Below is a small trained network, with its code and all its weights. Each question gives an input and a target symbol and asks what happens when units are switched off, that is, made to give their printed mean instead of their output.

import numpy as np


def w(rows, s, z=0):
    codes = np.array(rows[::2]) - 128.0
    scale = np.full(codes.shape[1], s)
    scale[-1] = z or s
    return codes * scale


def f(y):
    return np.maximum(y, 0)


def softmax(a):
    e = np.exp(a - a.max(-1, keepdims=True))
    return e / e.sum(-1, keepdims=True)


def log_softmax(a):
    a = a - a.max(-1, keepdims=True)
    return a - np.log(np.exp(a).sum(-1, keepdims=True))


def net(x, mask):
    ids = ['ΓΘΛΠαβδζημξστφψω'.index(c) for c in x.split()]
    T = len(ids)
    res = E[ids] + P[:T]
    u = 0
    for l in range(2):
        r = res
        for j in range(2):
            rows = slice(2 * j, 2 * j + 2)
            q, k, v = (r @ M[l][rows].T for M in (Q, K, V))
            z = softmax(np.where(np.tri(T) > 0, q @ k.T / 2**0.5, -1e9)) @ v
            o = O[l][rows]
            res = res + np.where(mask[u + j], z, o[:, -1]) @ o[:, :-1]
        u += 2
        y = f(res @ A[l][:, :-1].T + A[l][:, -1])
        res = res + np.where(mask[u : u + 4], y, B[l][:, -1]) @ B[l][:, :-1]
        u += 4
    return log_softmax(res[-1] @ U[:, :-1].T + U[:, -1])


Q, K, V, O, A, B = {}, {}, {}, {}, {}, {}
E = w([
[154,115,133,103,53,158,140,150,67,119],'Γ',
[107,57,141,142,128,123,141,115,27,126],'Θ',
[134,98,129,124,79,161,148,116,55,138],'Λ',
[142,48,84,137,88,147,120,109,57,93],'Π',
[120,81,96,93,77,208,76,74,117,152],'α',
[81,106,132,43,134,172,96,126,100,100],'β',
[94,85,149,121,109,139,101,190,109,151],'δ',
[90,102,148,140,89,2,42,68,185,146],'ζ',
[105,85,44,50,105,112,128,59,155,165],'η',
[160,167,76,88,115,97,107,36,67,49],'μ',
[97,117,81,135,131,104,235,136,109,157],'ξ',
[84,130,58,82,158,46,145,117,130,142],'σ',
[45,88,71,152,192,105,121,109,115,165],'τ',
[139,194,77,119,124,52,119,169,96,99],'φ',
[117,188,100,170,157,117,25,140,75,140],'ψ',
[135,181,79,203,108,84,120,119,85,224],'ω',
],0.0088)
P = w([
[248,77,152,56,254,139,154,163,116,139],'0',
[209,96,163,29,197,125,122,166,98,182],'1',
[186,111,145,40,172,133,117,169,106,176],'2',
[163,110,130,45,145,115,111,165,88,162],'3',
[143,123,118,54,123,113,108,163,91,152],'4',
[119,131,104,68,110,112,106,151,86,139],'5',
[100,143,90,83,94,112,105,148,88,126],'6',
[76,157,84,100,82,120,104,137,88,118],'7',
[60,167,65,117,65,121,108,131,89,100],'8',
[37,179,53,128,56,118,105,117,90,86],'9',
[19,190,44,139,38,130,105,114,93,70],'10',
[7,171,37,152,19,92,88,123,67,54],'11',
],0.0048)
Q[0] = w([
[188,163,228,203,163,143,211,113,253,69],'L0H1',
[116,132,101,143,167,155,129,109,109,121],'L0H1',
[95,108,112,59,66,83,106,110,53,152],'L0H2',
[104,123,115,128,105,76,104,131,118,143],'L0H2',
],0.031)
K[0] = w([
[199,104,69,58,191,208,156,171,53,168],'L0H1',
[141,74,133,155,98,192,122,173,193,140],'L0H1',
[6,176,89,177,67,110,120,147,140,102],'L0H2',
[94,145,118,117,78,174,139,96,78,117],'L0H2',
],0.017)
V[0] = w([
[50,111,37,116,219,131,113,183,98,172],'L0H1',
[189,220,46,65,131,171,141,59,7,105],'L0H1',
[167,25,147,93,81,210,147,139,164,108],'L0H2',
[158,204,130,200,235,69,102,144,134,187],'L0H2',
],0.013)
O[0] = w([
[80,17,65,121,70,65,83,246,164,131,214],'L0H1',
[158,90,7,25,225,85,104,76,54,132,155],'L0H1',
[152,116,184,83,159,136,113,30,2,147,3],'L0H2',
[198,8,70,171,102,148,126,196,216,92,152],'L0H2',
],0.0055,0.0058)
A[0] = w([
[76,104,232,146,44,205,168,118,180,134,4],'L0N1',
[67,22,105,45,58,129,170,23,126,140,104],'L0N2',
[96,114,179,146,75,255,38,140,104,159,221],'L0N3',
[171,167,122,202,196,57,149,173,207,194,174],'L0N4',
],0.0079,0.0015)
B[0] = w([
[89,87,49,55,115,103,126,21,220,131,247],'L0N1',
[54,68,171,128,42,163,121,106,20,86,254],'L0N2',
[127,66,120,155,2,63,116,207,33,61,219],'L0N3',
[178,159,226,66,74,99,122,101,56,167,250],'L0N4',
],0.0052,0.005)
Q[1] = w([
[85,117,123,63,9,159,164,188,21,113],'L1H1',
[145,241,228,186,163,106,93,90,71,155],'L1H1',
[88,128,152,66,37,54,114,122,22,79],'L1H2',
[112,226,241,229,179,117,131,78,76,201],'L1H2',
],0.014)
K[1] = w([
[29,177,69,165,97,120,178,81,159,81],'L1H1',
[117,35,184,52,118,196,202,71,101,79],'L1H1',
[23,190,51,108,106,159,190,145,128,56],'L1H2',
[137,72,195,8,105,197,178,137,69,14],'L1H2',
],0.014)
V[1] = w([
[154,203,125,162,132,169,120,226,67,98],'L1H1',
[193,245,119,67,134,49,97,115,177,125],'L1H1',
[158,128,121,160,93,180,2,93,123,107],'L1H2',
[68,128,187,43,184,162,85,165,191,61],'L1H2',
],0.023)
O[1] = w([
[64,24,237,105,145,172,86,152,100,163,36],'L1H1',
[253,106,128,121,78,165,100,141,65,109,159],'L1H1',
[151,122,87,7,74,154,178,69,200,222,179],'L1H2',
[92,148,155,117,53,119,242,191,45,116,2],'L1H2',
],0.011,0.0073)
A[1] = w([
[92,106,189,147,59,102,140,139,251,66,250],'L1N1',
[127,92,152,142,237,134,61,150,87,149,10],'L1N2',
[183,92,244,175,108,129,68,83,163,113,233],'L1N3',
[82,105,181,115,220,123,135,70,41,191,139],'L1N4',
],0.013,0.0018)
B[1] = w([
[150,40,159,155,211,160,145,111,52,189,215],'L1N1',
[120,133,108,232,69,166,169,76,94,222,237],'L1N2',
[40,115,164,76,79,105,164,108,166,2,255],'L1N3',
[172,161,155,109,146,240,101,209,165,57,172],'L1N4',
],0.0091,0.019)
U = w([
[146,176,113,68,190,126,82,3,6,132,120],'Γ',
[114,109,107,183,87,136,111,72,188,166,123],'Θ',
[91,54,46,161,191,89,141,158,118,127,81],'Λ',
[161,152,157,145,175,168,135,77,127,174,172],'Π',
[73,177,102,119,126,44,155,84,157,214,50],'α',
[148,166,165,163,73,110,240,113,87,216,108],'β',
[112,180,142,103,147,154,128,87,178,181,113],'δ',
[248,162,128,178,103,210,163,158,191,114,78],'ζ',
[132,191,97,216,146,170,118,127,98,174,132],'η',
[153,63,82,63,74,134,66,212,117,214,255],'μ',
[95,149,74,176,148,19,17,194,70,83,220],'ξ',
[185,104,161,194,74,136,126,173,28,100,124],'σ',
[176,86,97,172,190,169,169,138,137,96,82],'τ',
[57,165,156,103,69,131,183,189,143,88,98],'φ',
[144,79,254,144,138,185,156,145,174,160,119],'ψ',
[135,109,135,120,199,124,68,125,191,59,106],'ω',
],0.0038,0.004)

Each question gives the input, a string of symbols that net reads in full, and the target symbol t.
The units are the heads (2 rows each of Q, K, V and O) and the neurons (one row each of A and B). Each row of codes is followed by its name. A weight is (code - 128) times the scale printed after its matrix; where a second scale follows, it is the last column's (O, A, B and U).
mask holds one flag per unit, layer by layer, with each layer's heads first. A switched-off unit (its flag False) gives its mean, the last column of its rows in O or B, instead of its output. The means were averaged over made-up inputs and are rounded, as every weight is.
A unit's drop is (log p(t) with every unit on - log p(t) with that unit switched off) / (log p(t) with every unit on - log p(t) with every unit switched off).
k most important neurons: the k neurons with the biggest drops, biggest first
k most important neurons of layer l: the k neurons of layer l with the biggest drops, biggest first
which heads matter: for each layer, one digit per head in row order, 1 if its drop is at least 0.15 and else 0, layers parted by /
input β ξ σ η ω ψ Θ β ψ Λ, target μ: which heads matter : 10 / 11
input ξ σ δ, target ξ: which heads matter : 11 / 11
input β α μ, target Γ: which heads matter : 11 / 10
input ζ Γ β ω α Γ, target α: 3 most important neurons : [L0N1 L0N4 L0N3]
input β Γ α ζ β Π ω φ α Θ, target α: 4 most important neurons : [L0N1 L0N4 L0N3 L1N4]
input μ ζ Π δ σ φ β ω, target β: 3 most important neurons of layer 0 : [L0N4 L0N1 L0N3]
input Θ β β, target φ: which heads matter : 11 / 11
input Γ α μ Γ β Π β α, target φ: 2 most important neurons : [L1N4 L0N2]
input Λ ψ σ ζ β Λ φ ψ ψ Λ ω ω, target ω: most important neuron : [L0N1]
input ψ ω σ, target Θ: 3 most important neurons : [L1N2 L0N1 L0N4]
input β ω β ξ Λ, target η: which heads matter : 01 / 11
input σ β β, target ξ: which heads matter : 10 / 11
input ζ ξ α, target ξ: which heads matter : 11 / 11
input μ ω ψ ψ ω τ η ω β η δ, target α: most important neuron : [L0N2]
input τ β ξ α β δ ψ ω ω, target Θ: 3 most important neurons : [L1N2 L0N1 L1N3]
input ξ ψ ψ β Π μ β, target Γ: which heads matter : 11 / 10
input β ω β α μ ψ σ ψ ζ ξ β ω, target β: which heads matter : 10 / 01
input τ ψ β φ φ ω ξ Γ α, target η: 2 most important neurons : [L1N2 L0N1]
input ω φ ξ ψ β Π Λ, target φ: which heads matter : 11 / 11
input ω Π τ Π ω ω ω ψ α ζ α η, target α: which heads matter : 01 / 11
input μ α ζ σ, target ζ: 2 most important neurons of layer 0 : [L0N2 L0N3]
input α τ α Λ ψ, target μ: 2 most important neurons of layer 1 : [L1N3 L1N2]
input μ ζ β α β ψ ψ ψ, target ψ: 2 most important neurons : [L0N3 L1N1]
input β β ω, target Θ: most important neuron of layer 0 : [L0N1]
input ω β ω σ ψ, target Θ: which heads matter : 01 / 11
input ω ω ω β ω δ, target Θ: 3 most important neurons : [L1N2 L0N1 L1N3]
input σ σ ζ μ β Θ, target β: which heads matter : 11 / 01
input φ σ ζ Γ, target ζ: which heads matter : 10 / 10
input ζ β δ τ Π ω η ω Θ, target ω: most important neuron of layer 1 : [L1N3]
